Here is a tiny trained network, its code and every weight. The questions are about switching its units off for an input and a target symbol, where a switched-off unit gives its printed mean instead of its output.

import numpy as np


def w(rows, s, z=0):
    codes = np.array(rows[::2]) - 128.0
    scale = np.full(codes.shape[1], s)
    scale[-1] = z or s
    return codes * scale


def softmax(a):
    e = np.exp(a - a.max(-1, keepdims=True))
    return e / e.sum(-1, keepdims=True)


def log_softmax(a):
    a = a - a.max(-1, keepdims=True)
    return a - np.log(np.exp(a).sum(-1, keepdims=True))


def net(x, mask):
    ids = ['αβγδεζθμξπσφψ'.index(c) for c in x.split()]
    T = len(ids)
    res = E[ids] + P[:T]
    u = 0
    for l in range(3):
        r = res
        for j in range(2):
            rows = slice(2 * j, 2 * j + 2)
            q, k, v = (r @ M[l][rows].T for M in (Q, K, V))
            z = softmax(np.where(np.tri(T) > 0, q @ k.T / 2**0.5, -1e9)) @ v
            o = O[l][rows]
            res = res + np.where(mask[u + j], z, o[:, -1]) @ o[:, :-1]
        u += 2
    return log_softmax(res[-1] @ U[:, :-1].T + U[:, -1])


Q, K, V, O = {}, {}, {}, {}
E = w([
[148,147,251,72,117,221,164],'α',
[141,114,184,124,200,184,199],'β',
[169,144,129,77,87,213,130],'γ',
[14,138,136,186,101,179,147],'δ',
[31,131,77,85,106,174,161],'ε',
[136,82,73,70,134,224,174],'ζ',
[126,164,137,245,143,124,180],'θ',
[109,200,220,124,182,99,90],'μ',
[149,147,39,96,165,64,142],'ξ',
[121,126,157,194,183,160,229],'π',
[59,128,150,168,141,211,38],'σ',
[137,117,178,109,189,222,50],'φ',
[107,100,64,166,230,179,102],'ψ',
],0.011)
P = w([
[121,69,192,139,90,90,99],'0',
[124,92,170,139,109,99,117],'1',
[126,117,170,135,129,112,124],'2',
[133,139,162,125,132,133,119],'3',
[134,159,149,127,139,143,122],'4',
[143,174,127,113,136,161,134],'5',
[147,196,119,108,142,167,140],'6',
[146,209,105,106,144,178,147],'7',
[151,228,96,105,152,177,153],'8',
[153,234,76,93,150,199,165],'9',
[149,255,74,108,144,195,169],'10',
],0.0078)
Q[0] = w([
[107,107,49,89,139,74,106],'0.h0',
[178,95,166,117,76,53,113],'0.h0',
[79,150,136,80,52,78,110],'0.h1',
[52,176,170,107,249,199,158],'0.h1',
],0.018)
K[0] = w([
[71,128,183,157,102,136,155],'0.h0',
[176,89,203,127,63,155,139],'0.h0',
[164,79,107,142,156,127,152],'0.h1',
[146,254,74,138,152,190,148],'0.h1',
],0.024)
V[0] = w([
[87,153,112,88,171,3,95],'0.h0',
[86,100,123,114,167,131,119],'0.h0',
[24,116,192,123,168,144,132],'0.h1',
[67,153,102,21,134,122,113],'0.h1',
],0.012)
O[0] = w([
[40,127,55,82,161,68,139,66],'0.h0',
[85,133,169,98,111,136,90,197],'0.h0',
[122,169,106,162,153,40,255,254],'0.h1',
[53,149,239,154,220,38,124,101],'0.h1',
],0.0058,0.0039)
Q[1] = w([
[115,39,127,77,75,104,236],'1.h0',
[75,129,252,26,178,253,150],'1.h0',
[118,172,144,125,93,127,149],'1.h1',
[127,187,114,184,131,166,142],'1.h1',
],0.026)
K[1] = w([
[113,99,160,224,104,197,73],'1.h0',
[157,15,76,182,107,4,92],'1.h0',
[110,129,123,130,174,158,134],'1.h1',
[126,204,109,107,156,172,141],'1.h1',
],0.029)
V[1] = w([
[127,78,132,164,128,99,100],'1.h0',
[148,144,141,122,119,117,112],'1.h0',
[172,45,128,122,252,170,141],'1.h1',
[137,103,134,21,121,137,158],'1.h1',
],0.013)
O[1] = w([
[159,137,110,171,104,142,139,63],'1.h0',
[120,134,109,122,129,131,134,6],'1.h0',
[98,1,158,115,149,133,176,208],'1.h1',
[93,144,163,94,134,89,140,42],'1.h1',
],0.0088,0.0013)
Q[2] = w([
[164,174,249,104,240,176,204],'2.h0',
[54,113,244,156,164,198,148],'2.h0',
[82,124,172,213,157,202,138],'2.h1',
[150,62,142,140,127,79,27],'2.h1',
],0.017)
K[2] = w([
[64,197,121,116,177,251,151],'2.h0',
[75,120,163,129,135,195,171],'2.h0',
[86,132,110,138,223,207,123],'2.h1',
[127,130,191,135,32,110,117],'2.h1',
],0.026)
V[2] = w([
[27,87,42,160,119,138,144],'2.h0',
[182,129,36,45,162,69,209],'2.h0',
[70,133,164,100,8,128,234],'2.h1',
[234,201,254,52,113,175,171],'2.h1',
],0.0087)
O[2] = w([
[175,132,121,147,172,119,122,157],'2.h0',
[141,114,136,49,170,118,122,2],'2.h0',
[158,190,128,79,69,92,139,113],'2.h1',
[182,85,122,158,1,14,126,181],'2.h1',
],0.0072,0.0017)
U = w([
[135,131,217,82,135,126,192,30],'α',
[113,71,135,140,161,87,220,65],'β',
[172,164,194,62,110,169,126,66],'γ',
[2,168,107,120,75,107,178,91],'δ',
[69,161,59,64,173,64,137,252],'ε',
[192,124,58,47,95,208,103,192],'ζ',
[127,174,80,183,124,140,176,82],'θ',
[145,214,225,147,212,36,93,122],'μ',
[105,62,81,57,146,66,133,212],'ξ',
[210,183,101,184,178,101,202,65],'π',
[83,124,153,140,179,181,106,144],'σ',
[98,100,187,150,131,118,3,198],'φ',
[122,33,143,161,190,129,78,116],'ψ',
],0.0072,0.0047)

Each question gives the input, a string of symbols that net reads in full, and the target symbol t.
The units are the heads (2 rows each of Q, K, V and O). Each row of codes is followed by its name. A weight is (code - 128) times the scale printed after its matrix; where a second scale follows, it is the last column's (O and U).
mask holds one flag per head, layer by layer. A switched-off head (its flag False) gives its mean, the last column of its rows in O, instead of its output. The means were averaged over made-up inputs and are rounded, as every weight is.
A unit's drop is (log p(t) with every unit on - log p(t) with that unit switched off) / (log p(t) with every unit on - log p(t) with every unit switched off).
The circuit of an input: a set's keep is (log p(t) with only the set's units on - log p(t) with every unit switched off) / (log p(t) with every unit on - log p(t) with every unit switched off). Starting from all 6 units, units are removed one at a time, each time the one whose removal leaves the highest keep (on an exact tie, the one counted first), for as long as the keep stays at least 0.8.
circuit, biggest first: the units of the circuit, biggest drop first
most important unit: the unit with the biggest drop
heads that matter: for each layer, one digit per head in row order, 1 if its drop is at least 0.15 and else 0, layers parted by /
drop of u: that unit's drop, to one decimal
input ξ θ ζ δ μ δ, target ε: circuit, biggest first	[0.h0 2.h0 1.h1]
input φ β φ ε θ π δ ψ α, target σ: heads that matter	00 / 01 / 01
input π ε ξ ξ θ σ θ γ π π β, target ε: most important unit	0.h0
input δ δ θ θ φ ε ζ α γ σ ψ, target σ: heads that matter	01 / 00 / 01
input θ π α ξ ε ζ, target ε: heads that matter	11 / 00 / 00
input γ ψ θ ξ ξ α θ, target ε: heads that matter	10 / 00 / 00
input γ θ θ β β φ ξ δ, target ε: circuit, biggest first	[0.h0 2.h1]
input δ φ σ ζ π ε θ ε θ, target μ: heads that matter	00 / 11 / 00
input θ φ θ φ ε δ θ ζ γ φ, target φ: circuit, biggest first	[0.h1 2.h1]
input α θ ε ζ φ ξ φ ζ ψ ψ φ, target σ: circuit, biggest first	[2.h1 1.h1]
input β μ β γ δ ξ ε μ ε μ ζ, target ε: circuit, biggest first	[0.h0 0.h1 2.h0]
input φ π θ δ ψ ξ ψ, target σ: heads that matter	00 / 00 / 01
input β γ δ γ δ β, target β: circuit, biggest first	[1.h1 0.h0 2.h1]
input σ ζ σ δ, target θ: circuit, biggest first	[1.h1 2.h0 0.h0 0.h1]
input θ σ θ μ ε θ ε ε β, target μ: most important unit	0.h1
input θ ψ φ β γ ζ γ φ φ γ σ, target φ: circuit, biggest first	[0.h1 2.h1]
input ξ β ζ θ φ ψ ψ, target ψ: circuit, biggest first	[1.h1 2.h1]
input π σ ξ δ μ σ, target ε: drop of 0.h0	1.2
input θ ε β θ δ β γ σ, target φ: drop of 2.h1	0.2
input π β ψ δ, target σ: most important unit	2.h1
input θ ψ α, target σ: drop of 0.h0	0.1
input ψ β π ψ ψ γ ε β δ φ θ, target σ: drop of 1.h1	0.2
